Below is a small trained network, with its code and all its weights. Each question gives an input and a class and asks what happens when units are switched off, that is, made to give their printed mean instead of their output.

import numpy as np


def w(rows, s, z=0):
    codes = np.array(rows[::2]) - 128.0
    scale = np.full(codes.shape[1], s)
    scale[-1] = z or s
    return codes * scale


def norm(h):
    return h / np.sqrt((h * h).mean(-1, keepdims=True) + 1e-5)


def f(y):
    return y / 2 * (1 + np.tanh(0.7978845608 * (y + 0.044715 * y**3)))


def log_softmax(a):
    a = a - a.max(-1, keepdims=True)
    return a - np.log(np.exp(a).sum(-1, keepdims=True))


def net(x, mask):
    res = np.array(x, float).reshape(1, 3) / 4 @ E
    u = 0
    for l in range(2):
        y = f(norm(res) @ A[l][:, :-1].T + A[l][:, -1])
        res = res + np.where(mask[u : u + 4], y, B[l][:, -1]) @ B[l][:, :-1]
        u += 4
    return log_softmax(norm(res)[-1] @ U[:, :-1].T + U[:, -1])


A, B = {}, {}
E = w([
[157,71,182,89,98,124,7,100,171,158,140,136],'x0',
[220,144,173,137,96,193,200,117,134,28,93,78],'x1',
[181,132,157,129,122,202,154,203,138,118,176,92],'x2',
],0.011)
A[0] = w([
[100,129,209,73,87,156,130,61,208,59,109,118,2],'L0N0',
[139,99,142,59,112,46,99,93,139,157,120,255,140],'L0N1',
[56,120,89,24,115,88,95,162,134,185,138,129,184],'L0N2',
[83,155,157,164,103,58,154,85,190,134,138,141,71],'L0N3',
],0.0068,0.0022)
B[0] = w([
[67,1,95,31,78,175,146,74,133,163,103,82,189],'L0N0',
[102,155,150,164,135,56,64,189,29,160,204,214,253],'L0N1',
[181,140,135,107,192,177,77,128,171,158,98,126,249],'L0N2',
[168,106,183,184,79,151,48,183,129,125,173,78,153],'L0N3',
],0.013,0.0063)
A[1] = w([
[8,34,235,108,49,100,117,120,73,105,122,54,64],'L1N0',
[158,47,117,48,57,245,148,79,183,114,80,73,56],'L1N1',
[162,105,134,167,73,134,242,191,185,2,63,237,255],'L1N2',
[86,160,88,128,153,221,224,165,202,243,147,101,152],'L1N3',
],0.0058,0.0027)
B[1] = w([
[77,97,168,151,59,145,240,123,90,132,125,118,186],'L1N0',
[142,67,170,114,173,137,128,149,246,59,83,182,254],'L1N1',
[180,132,82,168,59,170,130,86,81,182,144,192,230],'L1N2',
[63,169,138,80,121,73,119,123,145,61,119,44,201],'L1N3',
],0.013,0.0065)
U = w([
[35,149,109,62,202,92,115,163,177,65,96,5,91],'0',
[65,33,170,148,48,87,155,80,40,149,134,108,2],'1',
[131,108,129,148,240,82,32,137,103,198,155,203,226],'2',
[161,203,66,225,67,143,187,81,63,84,151,99,178],'3',
[174,29,164,115,85,183,173,100,243,32,58,155,129],'4',
],0.011,0.0036)

Each question gives the input, the list of numbers given to net, and the class t.
The units are the neurons (one row each of A and B). Each row of codes is followed by its name. A weight is (code - 128) times the scale printed after its matrix; where a second scale follows, it is the last column's (A, B and U).
mask holds one flag per neuron, layer by layer. A switched-off neuron (its flag False) gives its mean, the last column of its row in B, instead of its output. The means were averaged over made-up inputs and are rounded, as every weight is.
A unit's drop is (log p(t) with every unit on - log p(t) with that unit switched off) / (log p(t) with every unit on - log p(t) with every unit switched off).
The circuit of an input: a set's keep is (log p(t) with only the set's units on - log p(t) with every unit switched off) / (log p(t) with every unit on - log p(t) with every unit switched off). Starting from all 8 units, units are removed one at a time, each time the one whose removal leaves the highest keep (on an exact tie, the one counted first), for as long as the keep stays at least 0.8.
units of the circuit, in order: the units of the circuit, biggest drop first
unit that matters most: the unit with the biggest drop
top k neurons: the k neurons with the biggest drops, biggest first
k most important neurons of layer l: the k neurons of layer l with the biggest drops, biggest first
drop of u: that unit's drop, to one decimal
input [-8,-5,-1], class 0: units of the circuit, in order : L0N1
input [3,4,-5], class 1: top 3 neurons : L0N1; L0N2; L1N0
input [7,0,2], class 1: units of the circuit, in order : L0N0; L0N1; L1N0; L1N1
input [-4,4,3], class 3: top 2 neurons : L0N0; L1N2
input [0,0,5], class 3: top 3 neurons : L0N0; L0N2; L1N1
input [-1,1,0], class 3: units of the circuit, in order : L0N0; L0N2; L1N2; L0N1
input [-8,-5,-4], class 0: 2 most important neurons of layer 1 : L1N2; L1N3
input [-2,-3,1], class 0: 2 most important neurons of layer 1 : L1N3; L1N2
input [-3,-8,7], class 0: units of the circuit, in order : L1N3; L0N1
input [-2,0,4], class 3: top 3 neurons : L0N0; L0N2; L1N2
input [-2,3,3], class 3: top 3 neurons : L0N0; L1N2; L0N2
input [-1,-3,8], class 0: top 2 neurons : L0N1; L1N3
input [-1,0,2], class 3: top 4 neurons : L0N0; L0N2; L0N1; L1N2
input [7,3,-2], class 1: unit that matters most : L0N1
input [3,-2,8], class 0: top 2 neurons : L0N1; L0N0
input [0,0,2], class 3: top 3 neurons : L0N0; L0N2; L0N1
input [4,5,-6], class 1: drop of L0N2 : 0.5
input [-4,3,-4], class 3: drop of L0N0 : 0.6
input [-3,1,3], class 3: drop of L0N0 : 1.2
input [-5,-3,2], class 0: units of the circuit, in order : L1N3
